Below are the code and all the weights of a small trained network. Each question names an input and a class and asks about switching units off, where a switched-off unit gives its printed mean instead of its output.

import numpy as np


def w(rows, s, z=0):
    codes = np.array(rows[::2]) - 128.0
    scale = np.full(codes.shape[1], s)
    scale[-1] = z or s
    return codes * scale


def f(y):
    return y / 2 * (1 + np.tanh(0.7978845608 * (y + 0.044715 * y**3)))


def log_softmax(a):
    a = a - a.max(-1, keepdims=True)
    return a - np.log(np.exp(a).sum(-1, keepdims=True))


def net(x, mask):
    res = np.array(x, float).reshape(1, 8) / 4 @ E
    y = f(res @ A[0][:, :-1].T + A[0][:, -1])
    res = res + np.where(mask, y, B[0][:, -1]) @ B[0][:, :-1]
    return log_softmax(res[-1] @ U[:, :-1].T + U[:, -1])


A, B = {}, {}
E = w([
[212,135,141,162,90,189,112,146,191,40],'x0',
[114,160,172,51,109,158,182,175,194,101],'x1',
[131,191,169,106,71,228,69,112,119,135],'x2',
[99,104,173,165,189,145,74,150,128,156],'x3',
[99,35,171,77,45,173,183,164,196,132],'x4',
[112,105,72,114,101,63,2,101,176,56],'x5',
[3,177,125,144,98,147,133,93,81,158],'x6',
[179,101,74,53,156,141,95,157,109,54],'x7',
],0.0087)
A[0] = w([
[2,134,97,139,85,56,175,93,77,167,202],'n1',
[140,93,100,27,126,74,141,133,113,68,141],'n2',
[236,188,117,152,83,174,161,101,49,130,138],'n3',
[108,211,121,80,41,173,93,112,168,54,132],'n4',
[91,176,132,161,127,110,174,133,220,104,134],'n5',
[117,119,122,120,122,92,193,120,127,94,73],'n6',
[115,212,132,98,168,159,173,131,12,165,132],'n7',
[121,172,118,109,146,159,149,144,104,171,79],'n8',
[174,95,125,86,175,166,223,177,119,98,149],'n9',
[140,101,132,130,154,137,153,126,99,169,128],'n10',
[67,119,132,136,138,128,131,147,133,151,253],'n11',
],0.017,0.0039)
B[0] = w([
[11,99,152,94,164,94,175,97,192,175,250],'n1',
[211,118,129,139,138,143,108,112,242,139,201],'n2',
[250,101,130,118,120,141,161,110,114,177,216],'n3',
[7,164,139,122,79,170,103,154,145,71,226],'n4',
[160,99,122,105,106,132,183,140,74,162,175],'n5',
[154,98,145,107,130,153,118,135,165,131,161],'n6',
[80,196,137,168,149,141,77,93,39,138,232],'n7',
[84,90,122,154,146,103,131,147,63,117,170],'n8',
[71,102,133,102,83,113,171,132,222,132,224],'n9',
[112,168,125,112,111,152,103,97,156,108,166],'n10',
[143,138,106,110,134,94,166,93,163,134,178],'n11',
],0.016,0.021)
U = w([
[54,146,158,147,159,124,146,80,91,175,255],'0',
[149,110,86,162,168,87,139,204,55,87,29],'1',
[136,130,178,130,77,193,179,160,84,140,26],'2',
[180,176,52,193,190,132,18,110,102,57,79],'3',
[254,74,121,127,116,143,172,130,160,163,133],'4',
[110,109,151,105,89,168,152,141,180,104,127],'5',
],0.0095,0.0042)

Each question gives the input, the list of numbers given to net, and the class t.
The units are the neurons (one row each of A and B). Each row of codes is followed by its name. A weight is (code - 128) times the scale printed after its matrix; where a second scale follows, it is the last column's (A, B and U).
mask holds one flag per neuron, in row order. A switched-off neuron (its flag False) gives its mean, the last column of its row in B, instead of its output. The means were averaged over made-up inputs and are rounded, as every weight is.
A unit's drop is (log p(t) with every unit on - log p(t) with that unit switched off) / (log p(t) with every unit on - log p(t) with every unit switched off).
The circuit of an input: a set's keep is (log p(t) with only the set's units on - log p(t) with every unit switched off) / (log p(t) with every unit on - log p(t) with every unit switched off). Starting from all 11 units, units are removed one at a time, each time the one whose removal leaves the highest keep (on an exact tie, the one counted first), for as long as the keep stays at least 0.8.
circuit, biggest first: the units of the circuit, biggest drop first
most important unit: the unit with the biggest drop
k most important neurons: the k neurons with the biggest drops, biggest first
drop of u: that unit's drop, to one decimal
input [6,4,-5,0,-5,-8,1,-2], class 2: circuit, biggest first : n7, n1, n3
input [6,1,1,-3,-6,-3,-7,0], class 4: most important unit : n3
input [-5,3,-5,-1,-5,-1,-8,5], class 4: 3 most important neurons : n4, n2, n1
input [0,4,-8,5,-2,-3,-2,-5], class 5: 3 most important neurons : n7, n3, n9
input [3,2,3,-4,-8,6,-2,-6], class 5: 2 most important neurons : n4, n7
input [5,-6,-7,4,-8,4,-1,-5], class 3: 2 most important neurons : n1, n9
input [7,2,-8,7,-5,-7,-2,2], class 5: 3 most important neurons : n9, n2, n10
input [5,8,8,0,-6,4,-7,-6], class 2: circuit, biggest first : n1, n5
input [4,-2,4,-1,1,-2,-2,0], class 4: 2 most important neurons : n3, n7
input [8,-5,4,7,1,5,8,2], class 5: 3 most important neurons : n7, n4, n1
input [3,1,6,-7,6,-3,4,-4], class 2: circuit, biggest first : n5, n3
input [8,-7,-8,-2,4,-6,7,0], class 5: 4 most important neurons : n7, n2, n1, n9
input [-1,-5,4,2,-7,-3,-4,2], class 3: 2 most important neurons : n1, n7
input [6,-6,-3,-6,-5,-7,0,-6], class 4: circuit, biggest first : n3
input [7,-5,7,6,-5,1,7,5], class 3: 3 most important neurons : n1, n9, n5
input [6,8,-4,4,-5,-8,-6,1], class 4: 2 most important neurons : n4, n3
input [-7,-5,3,6,8,-6,-4,7], class 5: 2 most important neurons : n9, n1
input [3,-8,5,6,0,5,-5,0], class 3: 2 most important neurons : n1, n9
input [6,4,5,-3,-6,-7,1,1], class 2: 2 most important neurons : n3, n1
input [-6,7,-5,-3,-4,-5,0,8], class 5: circuit, biggest first : n9
input [-7,-5,3,-5,2,6,3,5], class 5: 2 most important neurons : n7, n2
input [-2,1,-3,-5,2,8,-6,8], class 4: drop of n2 : 1.5
input [-3,-2,-6,-4,3,-2,-8,8], class 4: drop of n4 : 0.7
input [-5,-4,3,2,-5,-3,-7,2], class 3: drop of n1 : 0.6
input [4,7,-8,8,8,6,1,-6], class 4: drop of n4 : 0.1
